Below are the code and all the weights of a small trained network. Each question names an input and a class and asks about switching units off, where a switched-off unit gives its printed mean instead of its output.

import numpy as np


def w(rows, s, z=0):
    codes = np.array(rows[::2]) - 128.0
    scale = np.full(codes.shape[1], s)
    scale[-1] = z or s
    return codes * scale


def norm(h):
    return h / np.sqrt((h * h).mean(-1, keepdims=True) + 1e-5)


def f(y):
    return np.maximum(y, 0)


def log_softmax(a):
    a = a - a.max(-1, keepdims=True)
    return a - np.log(np.exp(a).sum(-1, keepdims=True))


def net(x, mask):
    res = np.array(x, float).reshape(1, 8) / 4 @ E
    u = 0
    for l in range(4):
        y = f(norm(res) @ A[l][:, :-1].T + A[l][:, -1])
        res = res + np.where(mask[u : u + 5], y, B[l][:, -1]) @ B[l][:, :-1]
        u += 5
    return log_softmax(norm(res)[-1] @ U[:, :-1].T + U[:, -1])


A, B = {}, {}
E = w([
[136,133,121,126,126,127],'x0',
[131,129,127,134,131,130],'x1',
[51,172,164,89,81,248],'x2',
[122,116,149,127,115,120],'x3',
[70,249,191,211,156,55],'x4',
[129,133,124,120,123,127],'x5',
[133,93,2,235,10,117],'x6',
[124,124,145,123,118,122],'x7',
],0.0088)
A[0] = w([
[18,156,90,211,92,65,2],'L0N1',
[120,149,166,167,87,254,190],'L0N2',
[147,105,130,108,147,67,87],'L0N3',
[138,64,94,54,101,140,236],'L0N4',
[99,131,138,193,53,97,69],'L0N5',
],0.0077,0.0041)
B[0] = w([
[215,185,109,141,154,186,203],'L0N1',
[12,118,106,81,60,161,253],'L0N2',
[130,99,216,127,94,120,160],'L0N3',
[124,50,101,155,109,147,253],'L0N4',
[109,76,109,226,168,150,188],'L0N5',
],0.011,0.0056)
A[1] = w([
[139,85,75,224,151,107,3],'L1N1',
[54,218,142,97,186,64,149],'L1N2',
[83,212,193,96,116,150,105],'L1N3',
[163,223,97,169,214,69,156],'L1N4',
[67,194,67,204,60,2,73],'L1N5',
],0.0072,0.0057)
B[1] = w([
[172,158,90,185,143,121,182],'L1N1',
[126,89,192,91,101,40,239],'L1N2',
[86,144,104,137,183,98,219],'L1N3',
[166,101,179,130,7,171,252],'L1N4',
[93,121,184,85,206,196,203],'L1N5',
],0.011,0.0043)
A[2] = w([
[59,163,222,137,134,196,253],'L2N1',
[188,99,146,149,175,139,81],'L2N2',
[162,123,154,39,189,83,38],'L2N3',
[105,209,125,202,156,156,119],'L2N4',
[113,29,113,8,190,118,101],'L2N5',
],0.011,0.0048)
B[2] = w([
[120,118,51,38,202,80,254],'L2N1',
[189,202,129,159,86,122,157],'L2N2',
[111,47,117,178,52,204,162],'L2N3',
[130,144,164,44,194,179,173],'L2N4',
[122,252,132,242,205,161,205],'L2N5',
],0.012,0.01)
A[3] = w([
[98,208,222,255,212,170,92],'L3N1',
[156,163,231,52,187,43,77],'L3N2',
[196,192,132,146,142,63,1],'L3N3',
[159,66,204,112,147,57,40],'L3N4',
[134,141,122,127,158,18,90],'L3N5',
],0.0084,0.0047)
B[3] = w([
[206,254,132,49,62,132,254],'L3N1',
[208,38,125,163,92,89,226],'L3N2',
[71,177,179,91,150,200,148],'L3N3',
[28,91,166,194,196,237,169],'L3N4',
[104,81,186,143,41,83,167],'L3N5',
],0.0097,0.0057)
U = w([
[208,219,176,151,106,140,254],'0',
[93,181,72,49,211,200,144],'1',
[211,49,31,247,103,85,70],'2',
[73,63,66,132,29,208,48],'3',
[167,14,238,138,116,86,116],'4',
[97,138,201,14,236,34,63],'5',
],0.011,0.006)

Each question gives the input, the list of numbers given to net, and the class t.
The units are the neurons (one row each of A and B). Each row of codes is followed by its name. A weight is (code - 128) times the scale printed after its matrix; where a second scale follows, it is the last column's (A, B and U).
mask holds one flag per neuron, layer by layer. A switched-off neuron (its flag False) gives its mean, the last column of its row in B, instead of its output. The means were averaged over made-up inputs and are rounded, as every weight is.
A unit's drop is (log p(t) with every unit on - log p(t) with that unit switched off) / (log p(t) with every unit on - log p(t) with every unit switched off).
The circuit of an input: a set's keep is (log p(t) with only the set's units on - log p(t) with every unit switched off) / (log p(t) with every unit on - log p(t) with every unit switched off). Starting from the 12 units with the biggest drops (on a tie, the unit counted first), units are removed one at a time, each time the one whose removal leaves the highest keep (on an exact tie, the one counted first), for as long as the keep stays at least 0.8.
circuit, biggest first: the units of the circuit, biggest drop first
most important unit: the unit with the biggest drop
k most important neurons: the k neurons with the biggest drops, biggest first
k most important neurons of layer l: the k neurons of layer l with the biggest drops, biggest first
drop of u: that unit's drop, to one decimal
input [-5,-6,-8,8,-4,5,-1,7], class 0: circuit, biggest first : [L2N5 L3N1]
input [0,1,-6,-5,-6,-2,-2,-6], class 0: circuit, biggest first : [L2N5 L2N1]
input [-5,4,-1,-5,4,4,-2,7], class 4: most important unit : L1N2
input [1,-4,6,6,2,8,5,4], class 1: circuit, biggest first : [L2N1 L1N4]
input [-1,-4,-4,-7,-8,1,-3,1], class 0: 2 most important neurons : [L2N5 L2N1]
input [0,-5,4,2,7,-7,4,-3], class 1: 2 most important neurons of layer 0 : [L0N1 L0N5]
input [-5,3,-6,5,-7,-5,-2,6], class 0: 3 most important neurons : [L2N5 L3N1 L2N1]
input [7,-7,-1,-7,-3,7,-8,-6], class 0: 3 most important neurons : [L2N5 L0N2 L3N1]
input [4,3,-8,2,2,4,7,1], class 0: 4 most important neurons of layer 2 : [L2N1 L2N2 L2N3 L2N4]
input [2,-3,-1,-7,1,-5,-4,0], class 4: 2 most important neurons : [L0N4 L0N2]
input [-7,-6,2,-2,6,7,7,2], class 1: 4 most important neurons : [L1N5 L2N4 L2N5 L2N1]
input [2,3,-1,-8,1,-6,-3,0], class 4: 2 most important neurons : [L1N4 L0N2]
input [1,-6,0,-4,-8,4,1,-8], class 2: 2 most important neurons of layer 0 : [L0N4 L0N2]
input [-1,5,-2,-5,6,6,-2,5], class 4: most important neuron of layer 0 : [L0N2]
input [5,2,0,-5,-3,-3,2,-1], class 2: 3 most important neurons of layer 3 : [L3N1 L3N4 L3N3]
input [-1,-3,6,2,2,-2,-7,-6], class 5: 2 most important neurons of layer 0 : [L0N4 L0N1]
input [-5,-3,-6,3,-2,4,0,5], class 0: drop of L2N5 : 0.2
input [-1,0,-6,-8,4,-6,-2,3], class 4: drop of L0N4 : 0.0
input [6,-4,7,2,3,8,0,-2], class 5: drop of L2N5 : 0.1
input [-5,-3,7,-3,6,8,-8,-6], class 5: most important neuron : [L1N2]
input [-4,2,1,6,4,-7,4,8], class 1: 3 most important neurons of layer 2 : [L2N4 L2N5 L2N1]
